Here is a tiny trained network, its code and every weight. The questions are about switching its units off for an input and a class, where a switched-off unit gives its printed mean instead of its output.

import numpy as np


def w(rows, s, z=0):
    codes = np.array(rows[::2]) - 128.0
    scale = np.full(codes.shape[1], s)
    scale[-1] = z or s
    return codes * scale


def f(y):
    return y / 2 * (1 + np.tanh(0.7978845608 * (y + 0.044715 * y**3)))


def log_softmax(a):
    a = a - a.max(-1, keepdims=True)
    return a - np.log(np.exp(a).sum(-1, keepdims=True))


def net(x, mask):
    res = np.array(x, float).reshape(1, 7) / 4 @ E
    y = f(res @ A[0][:, :-1].T + A[0][:, -1])
    res = res + np.where(mask, y, B[0][:, -1]) @ B[0][:, :-1]
    return log_softmax(res[-1] @ U[:, :-1].T + U[:, -1])


A, B = {}, {}
E = w([
[90,183,140,159,69,122,69],'x0',
[123,58,135,254,169,147,114],'x1',
[60,131,210,114,159,114,148],'x2',
[73,143,63,117,198,94,70],'x3',
[125,80,121,139,81,7,141],'x4',
[149,222,112,179,154,92,214],'x5',
[42,98,67,125,84,171,191],'x6',
],0.0066)
A[0] = w([
[131,204,109,168,141,100,185,41],'n1',
[87,127,180,121,152,127,152,77],'n2',
[132,173,109,10,101,111,124,30],'n3',
[158,76,114,79,198,134,186,63],'n4',
[117,100,124,211,139,137,110,58],'n5',
[124,44,146,72,102,162,55,14],'n6',
[181,105,199,148,51,172,176,26],'n7',
[202,121,39,145,106,147,104,60],'n8',
[143,166,142,125,158,214,118,50],'n9',
[131,93,132,202,167,153,129,59],'n10',
[77,122,108,135,109,150,149,79],'n11',
[45,127,230,114,177,117,151,57],'n12',
[93,137,86,124,195,114,92,71],'n13',
[134,168,130,38,112,115,148,21],'n14',
[122,102,134,182,143,136,125,76],'n15',
[117,75,126,139,85,5,134,6],'n16',
[126,126,129,133,120,131,130,133],'n17',
[155,153,150,135,151,112,118,71],'n18',
[184,129,62,142,89,155,111,89],'n19',
[123,99,126,162,135,122,131,66],'n20',
[215,154,200,123,180,88,52,4],'n21',
[108,91,145,201,143,135,123,60],'n22',
[76,207,144,193,39,132,50,43],'n23',
[68,142,55,112,197,89,76,21],'n24',
[168,73,109,91,197,122,179,79],'n25',
[137,158,131,153,122,126,168,81],'n26',
[96,111,102,133,101,151,163,75],'n27',
[64,111,75,135,95,158,176,47],'n28',
[130,96,113,128,100,49,141,44],'n29',
[150,120,155,136,83,154,150,85],'n30',
[125,76,141,97,117,147,83,64],'n31',
[124,80,136,104,115,148,86,82],'n32',
[65,117,91,123,103,149,170,66],'n33',
[123,179,127,125,178,244,106,18],'n34',
[125,94,132,184,146,137,117,54],'n35',
[92,116,99,122,114,149,157,66],'n36',
[140,197,106,175,162,115,196,24],'n37',
],0.016,0.011)
B[0] = w([
[63,98,122,224,134,104,133,206],'n1',
[107,134,131,95,104,60,102,153],'n2',
[175,181,114,168,15,128,162,253],'n3',
[123,119,208,115,99,188,60,208],'n4',
[171,182,106,137,75,145,152,208],'n5',
[49,120,115,241,164,118,150,207],'n6',
[162,151,220,94,174,95,231,214],'n7',
[77,168,126,62,121,34,81,215],'n8',
[122,30,92,98,94,124,169,202],'n9',
[160,157,107,144,44,137,138,219],'n10',
[179,106,133,141,142,93,93,168],'n11',
[58,188,88,60,144,53,77,226],'n12',
[147,138,200,102,147,113,195,197],'n13',
[161,200,104,143,56,145,154,195],'n14',
[142,167,111,139,89,137,137,173],'n15',
[89,16,68,53,106,163,169,218],'n16',
[130,137,124,125,140,138,132,136],'n17',
[154,107,123,168,122,104,110,138],'n18',
[80,169,99,74,150,70,93,206],'n19',
[136,122,120,128,71,114,133,135],'n20',
[253,85,87,160,195,97,59,233],'n21',
[140,194,90,136,85,148,139,202],'n22',
[101,119,246,118,96,208,39,229],'n23',
[155,149,215,108,176,96,229,222],'n24',
[115,118,219,126,102,188,56,217],'n25',
[96,121,144,163,135,113,155,150],'n26',
[182,96,129,130,140,109,104,173],'n27',
[200,105,105,144,170,110,85,224],'n28',
[116,61,96,94,102,146,159,176],'n29',
[144,119,172,110,131,123,171,159],'n30',
[84,114,132,197,138,106,136,167],'n31',
[89,123,124,197,145,123,134,173],'n32',
[195,105,112,138,159,104,82,210],'n33',
[95,24,72,58,93,163,172,240],'n34',
[149,158,131,156,67,110,139,170],'n35',
[172,77,135,147,114,90,94,157],'n36',
[57,113,113,222,145,109,152,202],'n37',
],0.038,0.005)
U = w([
[134,168,116,156,77,140,147,89],'0',
[69,119,131,201,151,123,140,145],'1',
[101,76,110,101,118,148,150,114],'2',
[168,113,126,149,160,112,98,226],'3',
[125,143,189,121,157,113,185,191],'4',
[95,128,187,135,113,171,82,112],'5',
[75,162,122,100,132,78,100,162],'6',
[100,222,60,104,251,254,129,3],'7',
],0.0093,0.0029)

Each question gives the input, the list of numbers given to net, and the class t.
The units are the neurons (one row each of A and B). Each row of codes is followed by its name. A weight is (code - 128) times the scale printed after its matrix; where a second scale follows, it is the last column's (A, B and U).
mask holds one flag per neuron, in row order. A switched-off neuron (its flag False) gives its mean, the last column of its row in B, instead of its output. The means were averaged over made-up inputs and are rounded, as every weight is.
A unit's drop is (log p(t) with every unit on - log p(t) with that unit switched off) / (log p(t) with every unit on - log p(t) with every unit switched off).
The circuit of an input: a set's keep is (log p(t) with only the set's units on - log p(t) with every unit switched off) / (log p(t) with every unit on - log p(t) with every unit switched off). Starting from the 12 units with the biggest drops (on a tie, the unit counted first), units are removed one at a time, each time the one whose removal leaves the highest keep (on an exact tie, the one counted first), for as long as the keep stays at least 0.8.
circuit, biggest first: the units of the circuit, biggest drop first
unit that matters most: the unit with the biggest drop
k most important neurons: the k neurons with the biggest drops, biggest first
drop when u is switched off: that unit's drop, to one decimal
input [-5,5,-2,2,3,7,4], class 1: unit that matters most	n37
input [6,-3,-5,-6,3,4,2], class 4: 4 most important neurons	n7, n25, n4, n30
input [1,-3,0,-6,-7,2,-7], class 2: 2 most important neurons	n34, n9
input [-1,-8,-5,-1,8,-6,-8], class 0: 2 most important neurons	n3, n14
input [-5,6,-8,-3,-7,1,8], class 3: 3 most important neurons	n28, n27, n33
input [-7,-6,4,-1,-3,2,7], class 3: 3 most important neurons	n33, n28, n23
input [3,-5,-6,8,-8,-5,-6], class 2: 3 most important neurons	n34, n9, n7
input [-7,0,-5,6,-2,1,-5], class 5: 2 most important neurons	n25, n4
input [-3,-2,-1,-5,-6,-5,2], class 2: 2 most important neurons	n34, n9
input [4,3,-7,-4,-6,-1,-7], class 3: 2 most important neurons	n21, n12
input [6,0,-7,5,-8,8,-4], class 1: 3 most important neurons	n37, n1, n16
input [2,-4,-7,-1,7,-1,8], class 3: 2 most important neurons	n28, n33
input [-7,-4,3,6,-7,-8,-8], class 1: drop when n32 is switched off	0.2
input [6,0,7,-6,7,0,-4], class 2: circuit, biggest first	n16
input [5,7,7,0,7,-2,3], class 0: drop when n8 is switched off	0.5
input [5,1,5,8,1,-3,0], class 4: drop when n24 is switched off	0.3
